Below are the code and all the weights of a small trained network. Each question names an input and a class and asks about switching units off, where a switched-off unit gives its printed mean instead of its output.

import numpy as np


def w(rows, s, z=0):
    codes = np.array(rows[::2]) - 128.0
    scale = np.full(codes.shape[1], s)
    scale[-1] = z or s
    return codes * scale


def norm(h):
    return h / np.sqrt((h * h).mean(-1, keepdims=True) + 1e-5)


def f(y):
    return np.maximum(y, 0)


def log_softmax(a):
    a = a - a.max(-1, keepdims=True)
    return a - np.log(np.exp(a).sum(-1, keepdims=True))


def net(x, mask):
    res = np.array(x, float).reshape(1, 4) / 4 @ E
    u = 0
    for l in range(3):
        y = f(norm(res) @ A[l][:, :-1].T + A[l][:, -1])
        res = res + np.where(mask[u : u + 8], y, B[l][:, -1]) @ B[l][:, :-1]
        u += 8
    return log_softmax(norm(res)[-1] @ U[:, :-1].T + U[:, -1])


A, B = {}, {}
E = w([
[37,97,73,62,68,23,20,254,94,116,74],'x0',
[218,24,75,122,102,147,64,83,231,1,3],'x1',
[213,24,114,121,27,165,108,83,160,92,93],'x2',
[167,32,39,203,190,74,140,173,125,81,113],'x3',
],0.0073)
A[0] = w([
[205,84,94,174,175,137,114,143,172,139,95,99],'0.n1',
[128,112,210,90,53,76,106,81,62,157,187,61],'0.n2',
[78,251,143,142,150,218,165,142,109,188,233,188],'0.n3',
[173,107,150,82,21,131,57,165,113,119,134,119],'0.n4',
[128,141,105,141,197,109,141,85,98,103,67,152],'0.n5',
[224,129,141,169,88,70,125,177,42,127,99,19],'0.n6',
[87,165,158,160,146,214,196,68,184,152,217,143],'0.n7',
[104,2,76,143,55,210,142,126,108,97,97,253],'0.n8',
],0.0072,0.004)
B[0] = w([
[162,194,188,164,135,82,129,70,172,128,120,182],'0.n1',
[110,56,179,205,82,141,148,135,128,47,36,164],'0.n2',
[111,120,94,65,164,163,182,96,75,168,216,244],'0.n3',
[93,147,122,72,115,128,186,160,85,8,103,181],'0.n4',
[33,158,198,127,144,82,140,141,159,125,147,162],'0.n5',
[106,129,188,118,177,101,74,121,60,114,176,140],'0.n6',
[185,206,140,254,206,140,168,140,163,82,190,214],'0.n7',
[136,116,160,131,168,187,98,90,134,154,169,222],'0.n8',
],0.0096,0.011)
A[1] = w([
[118,144,98,159,180,133,82,190,107,169,140,77],'1.n1',
[138,143,178,120,92,90,135,105,170,101,104,254],'1.n2',
[174,144,113,182,140,51,111,183,148,165,99,160],'1.n3',
[128,119,132,70,108,65,155,160,134,137,68,16],'1.n4',
[165,101,115,211,144,113,118,67,253,125,70,58],'1.n5',
[66,101,155,182,184,60,167,178,100,96,163,126],'1.n6',
[177,70,118,166,78,127,139,85,146,94,149,231],'1.n7',
[203,132,109,193,155,99,134,71,168,143,64,238],'1.n8',
],0.011,0.0025)
B[1] = w([
[149,118,90,119,182,219,169,100,173,111,105,169],'1.n1',
[100,135,150,91,175,174,195,115,117,107,174,202],'1.n2',
[195,165,195,125,169,156,137,57,174,138,224,153],'1.n3',
[156,208,158,140,153,130,144,151,173,136,126,150],'1.n4',
[164,226,185,159,100,197,237,106,121,209,196,250],'1.n5',
[170,103,163,151,105,97,14,146,192,142,115,255],'1.n6',
[155,92,158,130,186,132,95,99,61,242,148,207],'1.n7',
[114,229,156,112,91,187,206,85,129,131,245,229],'1.n8',
],0.011,0.0097)
A[2] = w([
[78,122,164,171,46,56,66,221,135,107,67,90],'2.n1',
[2,151,146,160,96,133,112,225,98,207,157,136],'2.n2',
[56,93,137,102,134,119,88,134,64,192,140,127],'2.n3',
[105,92,226,69,59,106,105,195,139,105,167,151],'2.n4',
[124,113,44,117,144,182,150,174,78,182,193,135],'2.n5',
[171,165,10,184,143,147,204,75,187,125,18,1],'2.n6',
[156,50,66,130,92,175,219,89,107,118,113,147],'2.n7',
[190,152,36,147,67,107,95,75,229,106,106,154],'2.n8',
],0.0087,0.0081)
B[2] = w([
[111,173,90,228,42,49,252,131,198,245,246,182],'2.n1',
[203,39,154,145,35,169,105,68,50,107,51,203],'2.n2',
[131,26,97,154,143,148,152,52,149,59,11,180],'2.n3',
[107,120,19,150,140,95,119,153,141,178,96,237],'2.n4',
[165,229,194,62,92,131,166,113,113,27,132,254],'2.n5',
[3,252,70,117,144,54,43,231,169,206,191,128],'2.n6',
[228,172,132,156,211,98,38,80,39,178,101,177],'2.n7',
[131,155,136,155,222,145,152,77,44,141,219,150],'2.n8',
],0.0073,0.0058)
U = w([
[207,224,215,153,215,216,234,30,80,190,239,162],'0',
[147,33,174,80,122,182,72,67,12,80,42,212],'1',
[75,101,43,207,33,27,162,195,138,204,103,3],'2',
[149,127,141,187,242,49,4,180,216,174,175,120],'3',
[23,194,65,34,138,120,188,215,162,25,60,28],'4',
],0.011,0.0044)

Each question gives the input, the list of numbers given to net, and the class t.
The units are the neurons (one row each of A and B). Each row of codes is followed by its name. A weight is (code - 128) times the scale printed after its matrix; where a second scale follows, it is the last column's (A, B and U).
mask holds one flag per neuron, layer by layer. A switched-off neuron (its flag False) gives its mean, the last column of its row in B, instead of its output. The means were averaged over made-up inputs and are rounded, as every weight is.
A unit's drop is (log p(t) with every unit on - log p(t) with that unit switched off) / (log p(t) with every unit on - log p(t) with every unit switched off).
The circuit of an input: a set's keep is (log p(t) with only the set's units on - log p(t) with every unit switched off) / (log p(t) with every unit on - log p(t) with every unit switched off). Starting from the 12 units with the biggest drops (on a tie, the unit counted first), units are removed one at a time, each time the one whose removal leaves the highest keep (on an exact tie, the one counted first), for as long as the keep stays at least 0.8.
circuit, biggest first: the units of the circuit, biggest drop first
most important unit: the unit with the biggest drop
k most important neurons: the k neurons with the biggest drops, biggest first
k most important neurons of layer l: the k neurons of layer l with the biggest drops, biggest first
drop when u is switched off: that unit's drop, to one decimal
input [0,-2,0,6], class 3: most important unit => 1.n6
input [3,5,-3,-1], class 4: 2 most important neurons => [0.n7, 0.n4]
input [3,-3,-7,6], class 3: circuit, biggest first => [1.n6, 1.n5]
input [0,-5,8,-2], class 1: circuit, biggest first => [0.n2, 1.n5, 1.n8, 0.n4]
input [1,-7,6,-4], class 1: 2 most important neurons => [1.n5, 0.n2]
input [2,6,-7,-2], class 3: 2 most important neurons of layer 0 => [0.n5, 0.n7]
input [2,-6,5,-4], class 1: 2 most important neurons => [0.n3, 1.n5]
input [8,8,-1,1], class 4: 3 most important neurons => [0.n4, 0.n7, 1.n6]
input [5,-8,3,0], class 2: 2 most important neurons of layer 2 => [2.n1, 2.n4]
input [4,-6,1,-8], class 1: 2 most important neurons => [0.n3, 1.n5]
input [3,0,3,-4], class 4: 2 most important neurons => [0.n4, 0.n3]
input [2,1,1,-5], class 4: 2 most important neurons => [0.n4, 1.n5]
input [2,-7,0,1], class 1: 2 most important neurons => [1.n5, 0.n3]
input [1,7,-5,-5], class 4: most important unit => 0.n7
input [1,2,-4,1], class 3: 2 most important neurons => [0.n5, 0.n7]
input [6,-4,6,-8], class 1: 2 most important neurons of layer 0 => [0.n7, 0.n5]
input [4,-5,-3,-2], class 1: 2 most important neurons => [0.n3, 1.n5]
input [0,5,-6,-2], class 3: 3 most important neurons of layer 1 => [1.n8, 1.n6, 1.n5]
input [2,0,2,3], class 3: 2 most important neurons => [0.n6, 1.n5]
input [2,5,-6,-3], class 3: most important unit => 1.n5
input [5,-5,-7,2], class 1: drop when 0.n7 is switched off => 0.2
